Here is a tiny trained network, its code and every weight. The questions are about switching its units off for an input and a target symbol, where a switched-off unit gives its printed mean instead of its output.

import numpy as np


def w(rows, s, z=0):
    codes = np.array(rows[::2]) - 128.0
    scale = np.full(codes.shape[1], s)
    scale[-1] = z or s
    return codes * scale


def norm(h):
    return h / np.sqrt((h * h).mean(-1, keepdims=True) + 1e-5)


def f(y):
    return y / 2 * (1 + np.tanh(0.7978845608 * (y + 0.044715 * y**3)))


def softmax(a):
    e = np.exp(a - a.max(-1, keepdims=True))
    return e / e.sum(-1, keepdims=True)


def log_softmax(a):
    a = a - a.max(-1, keepdims=True)
    return a - np.log(np.exp(a).sum(-1, keepdims=True))


def net(x, mask):
    ids = ['ΓΔΘΞΠΦΨαβζμτω'.index(c) for c in x.split()]
    T = len(ids)
    res = E[ids] + P[:T]
    u = 0
    for l in range(2):
        r = norm(res)
        for j in range(3):
            rows = slice(2 * j, 2 * j + 2)
            q, k, v = (r @ M[l][rows].T for M in (Q, K, V))
            z = softmax(np.where(np.tri(T) > 0, q @ k.T / 2**0.5, -1e9)) @ v
            o = O[l][rows]
            res = res + np.where(mask[u + j], z, o[:, -1]) @ o[:, :-1]
        u += 3
        y = f(norm(res) @ A[l][:, :-1].T + A[l][:, -1])
        res = res + np.where(mask[u : u + 4], y, B[l][:, -1]) @ B[l][:, :-1]
        u += 4
    return log_softmax(norm(res)[-1] @ U[:, :-1].T + U[:, -1])


Q, K, V, O, A, B = {}, {}, {}, {}, {}, {}
E = w([
[140,170,88,87,149,126,90,115,158,111,130,137],'Γ',
[152,124,149,72,159,159,158,127,133,162,124,69],'Δ',
[62,155,160,160,130,153,118,146,91,125,78,89],'Θ',
[75,159,167,151,131,152,132,162,132,155,188,132],'Ξ',
[150,103,120,160,127,92,98,166,166,131,147,109],'Π',
[59,106,153,79,98,162,81,104,147,114,118,104],'Φ',
[64,127,102,145,67,149,171,139,192,165,123,86],'Ψ',
[88,120,113,107,131,60,126,103,148,86,122,178],'α',
[99,124,68,179,182,164,101,74,154,174,78,94],'β',
[135,163,152,76,150,145,110,104,109,82,87,119],'ζ',
[124,91,92,139,138,117,101,122,142,2,116,146],'μ',
[111,120,140,116,166,161,152,172,149,140,104,171],'τ',
[135,132,173,133,120,140,140,91,162,162,138,118],'ω',
],0.03)
P = w([
[189,79,112,142,92,131,86,184,59,223,220,204],'0',
[161,105,96,133,154,122,98,178,57,169,197,152],'1',
[147,97,104,138,170,109,95,162,68,163,173,145],'2',
[139,125,112,124,183,104,94,152,80,150,163,152],'3',
[133,119,128,129,169,97,87,156,97,137,152,131],'4',
[113,144,139,143,183,105,86,150,113,123,126,130],'5',
[93,157,151,133,175,95,93,165,129,100,105,128],'6',
[99,158,150,129,160,90,99,146,167,102,106,122],'7',
[102,169,149,119,163,70,107,138,210,102,78,111],'8',
[111,141,160,117,190,77,104,98,234,136,72,83],'9',
[102,170,191,146,161,77,116,183,254,63,70,85],'10',
],0.0082)
Q[0] = w([
[184,75,180,58,173,138,63,151,83,91,167,155],'0.h0',
[245,81,63,175,4,199,174,117,1,137,134,213],'0.h0',
[86,121,140,195,240,62,178,131,192,149,119,100],'0.h1',
[159,27,84,121,106,76,163,170,165,147,210,167],'0.h1',
[196,126,124,116,46,186,179,107,136,94,75,88],'0.h2',
[192,155,101,139,106,80,162,159,111,215,116,182],'0.h2',
],0.006)
K[0] = w([
[120,170,128,192,166,65,39,19,113,157,139,54],'0.h0',
[102,127,91,109,74,171,106,190,1,198,219,175],'0.h0',
[151,146,123,248,185,81,199,165,172,179,112,187],'0.h1',
[244,134,93,107,81,120,114,108,154,229,168,186],'0.h1',
[106,125,142,159,110,86,65,88,106,133,195,79],'0.h2',
[58,73,81,143,102,126,155,63,67,121,197,142],'0.h2',
],0.0067)
V[0] = w([
[185,137,232,135,155,89,96,190,145,199,100,170],'0.h0',
[172,117,153,208,24,155,220,17,61,133,141,156],'0.h0',
[156,141,156,169,141,111,148,206,185,152,45,187],'0.h1',
[159,132,100,119,182,94,206,128,176,145,168,122],'0.h1',
[127,165,96,157,102,83,106,53,94,99,233,17],'0.h2',
[135,58,27,125,79,129,128,177,3,165,158,140],'0.h2',
],0.0057)
O[0] = w([
[149,111,199,115,179,99,148,145,101,174,223,98,153],'0.h0',
[89,86,138,233,171,127,128,72,117,162,133,151,2],'0.h0',
[56,153,76,125,163,98,124,156,134,100,124,117,144],'0.h1',
[113,73,80,143,114,136,48,112,141,95,171,123,96],'0.h1',
[175,124,155,191,71,81,150,166,131,220,137,254,69],'0.h2',
[142,97,63,172,93,138,95,172,81,140,140,87,98],'0.h2',
],0.0085,0.0076)
A[0] = w([
[179,101,136,86,193,144,79,78,90,63,181,155,107],'0.n0',
[177,103,201,174,172,70,25,103,87,170,146,253,9],'0.n1',
[87,104,143,191,172,172,100,46,222,126,153,85,100],'0.n2',
[119,182,168,89,176,98,182,95,14,67,105,175,26],'0.n3',
],0.0048,0.0015)
B[0] = w([
[118,124,89,162,31,215,166,87,31,204,94,215,236],'0.n0',
[213,150,52,78,96,201,169,97,156,50,51,9,117],'0.n1',
[134,171,254,84,162,132,21,117,102,7,83,193,197],'0.n2',
[165,31,98,141,117,94,143,164,154,81,153,3,252],'0.n3',
],0.0069,0.002)
Q[1] = w([
[178,164,102,173,58,45,88,108,74,204,120,223],'1.h0',
[184,96,119,216,89,181,143,93,86,178,110,192],'1.h0',
[123,131,201,119,194,198,81,132,118,139,68,122],'1.h1',
[164,100,147,224,113,93,181,57,105,194,179,254],'1.h1',
[63,172,234,169,140,154,116,59,105,137,105,168],'1.h2',
[53,130,159,47,158,181,125,87,111,102,52,156],'1.h2',
],0.0078)
K[1] = w([
[189,200,132,175,40,96,54,116,129,134,119,157],'1.h0',
[165,109,126,166,47,122,109,103,48,138,128,137],'1.h0',
[159,108,131,139,69,77,159,140,150,124,129,132],'1.h1',
[163,71,83,161,48,160,113,131,2,148,121,121],'1.h1',
[98,78,134,107,198,195,182,138,109,132,130,212],'1.h2',
[44,166,148,29,108,174,135,169,168,153,48,130],'1.h2',
],0.0088)
V[1] = w([
[143,152,126,167,59,82,49,59,37,126,143,96],'1.h0',
[100,97,88,124,138,175,83,141,100,74,181,87],'1.h0',
[124,35,117,112,173,164,155,190,67,171,100,255],'1.h1',
[145,79,62,136,146,192,163,151,136,79,139,49],'1.h1',
[172,147,101,152,77,104,136,99,109,185,139,115],'1.h2',
[97,113,140,116,141,127,106,100,154,150,158,107],'1.h2',
],0.0087)
O[1] = w([
[175,143,163,122,69,23,72,151,103,63,27,161,2],'1.h0',
[130,143,197,182,163,93,160,93,254,183,161,207,212],'1.h0',
[43,94,116,88,181,188,109,105,50,125,187,103,69],'1.h1',
[148,112,96,118,102,150,136,129,132,141,63,48,159],'1.h1',
[85,182,102,132,165,184,147,30,165,116,117,101,61],'1.h2',
[60,96,156,76,78,189,81,180,150,197,117,119,149],'1.h2',
],0.009,0.0094)
A[1] = w([
[55,206,254,175,74,156,103,48,86,117,117,101,93],'1.n0',
[91,82,106,247,192,119,191,141,211,217,159,241,28],'1.n1',
[128,50,113,172,137,183,115,140,133,52,160,135,2],'1.n2',
[115,100,74,147,132,125,143,173,234,130,153,101,25],'1.n3',
],0.0058,0.0023)
B[1] = w([
[173,136,80,143,124,64,215,141,211,200,73,128,168],'1.n0',
[74,207,236,143,91,135,93,127,93,2,119,127,238],'1.n1',
[184,84,130,139,74,193,183,236,107,210,86,122,122],'1.n2',
[152,168,181,91,61,158,127,55,137,118,92,50,255],'1.n3',
],0.0096,0.0041)
U = w([
[111,80,186,58,68,153,33,175,112,200,83,166,38],'Γ',
[111,179,139,173,2,219,178,23,145,72,77,103,23],'Δ',
[165,185,201,82,123,151,118,62,43,63,57,75,150],'Θ',
[193,126,171,187,153,120,213,32,190,158,132,167,138],'Ξ',
[202,110,138,142,96,80,25,198,130,138,171,44,75],'Π',
[106,74,56,81,173,209,146,105,104,155,201,45,214],'Φ',
[87,149,103,150,167,48,167,199,85,168,69,76,115],'Ψ',
[98,163,135,152,180,151,24,62,123,119,45,123,122],'α',
[55,94,92,80,140,22,138,61,93,99,147,136,218],'β',
[117,175,249,182,143,162,122,86,62,95,221,205,198],'ζ',
[180,244,37,90,122,154,88,148,125,162,150,184,66],'μ',
[125,116,132,130,130,154,119,111,132,136,133,113,1],'τ',
[171,74,106,187,90,186,154,169,146,85,111,172,224],'ω',
],0.0056,0.0027)

Each question gives the input, a string of symbols that net reads in full, and the target symbol t.
The units are the heads (2 rows each of Q, K, V and O) and the neurons (one row each of A and B). Each row of codes is followed by its name. A weight is (code - 128) times the scale printed after its matrix; where a second scale follows, it is the last column's (O, A, B and U).
mask holds one flag per unit, layer by layer, with each layer's heads first. A switched-off unit (its flag False) gives its mean, the last column of its rows in O or B, instead of its output. The means were averaged over made-up inputs and are rounded, as every weight is.
A unit's drop is (log p(t) with every unit on - log p(t) with that unit switched off) / (log p(t) with every unit on - log p(t) with every unit switched off).
The circuit of an input: a set's keep is (log p(t) with only the set's units on - log p(t) with every unit switched off) / (log p(t) with every unit on - log p(t) with every unit switched off). Starting from the 12 units with the biggest drops (on a tie, the unit counted first), units are removed one at a time, each time the one whose removal leaves the highest keep (on an exact tie, the one counted first), for as long as the keep stays at least 0.8.
circuit, biggest first: the units of the circuit, biggest drop first
top k neurons: the k neurons with the biggest drops, biggest first
k most important neurons of layer l: the k neurons of layer l with the biggest drops, biggest first
heads that matter: for each layer, one digit per head in row order, 1 if its drop is at least 0.15 and else 0, layers parted by /
input Π Θ ζ Ψ, target Δ: top neuron => (1.n3)
input Ψ β Π Φ, target Γ: 2 most important neurons of layer 1 => (1.n3, 1.n1)
input ζ Π β, target α: circuit, biggest first => (1.h0, 0.n2)
input ω ω ζ τ μ ζ, target Φ: heads that matter => 100 / 110
input β Θ Φ Ψ ω β Δ μ, target ω: top 3 neurons => (1.n2, 0.n0, 1.n1)
input ζ Γ ζ Δ Ξ μ, target ω: circuit, biggest first => (1.n2, 0.n0)
input ζ Π μ Φ β Γ ζ Φ τ μ ζ, target Φ: heads that matter => 000 / 100
input Φ Φ Ψ μ ζ ζ Θ, target Ψ: circuit, biggest first => (1.n3, 1.n0)
input τ Π Φ ζ ζ, target Ξ: circuit, biggest first => (0.h2, 1.h0)
input ζ Γ μ τ Φ Φ ω Γ, target ζ: top 2 neurons => (1.n1, 0.n0)
input τ Ξ Δ Ξ μ, target Δ: heads that matter => 001 / 110
input μ μ τ Π Θ Π Δ ζ ω Π ζ, target ζ: heads that matter => 001 / 110
input τ Γ Ξ, target Φ: heads that matter => 100 / 010
input β ω τ, target ζ: heads that matter => 101 / 100
input μ Γ ω ω ζ μ Δ Φ τ ζ Γ, target Φ: circuit, biggest first => (1.h0)
input ζ Ψ τ μ τ τ, target Φ: heads that matter => 000 / 010
input ζ μ ζ τ Θ, target Φ: heads that matter => 000 / 110
input τ Ξ ω Φ Θ ω β, target ζ: heads that matter => 000 / 000
input Ξ Ξ Δ τ β μ, target Φ: heads that matter => 000 / 110
input ζ Φ Γ Φ τ Ξ, target Φ: circuit, biggest first => (1.h0)
input Π τ ζ Π, target Φ: heads that matter => 100 / 010
input Δ Ψ ζ Ψ Π Θ Γ τ ω Δ, target ζ: heads that matter => 111 / 010
input ζ Ξ Ξ Γ ω ζ Θ β Π Φ, target Γ: 2 most important neurons of layer 0 => (0.n3, 0.n1)
input ζ μ Ξ Π Θ, target Ψ: 3 most important neurons of layer 1 => (1.n3, 1.n1, 1.n0)
input Γ β τ β ω ω Φ Θ, target ζ: top 2 neurons => (1.n1, 0.n2)
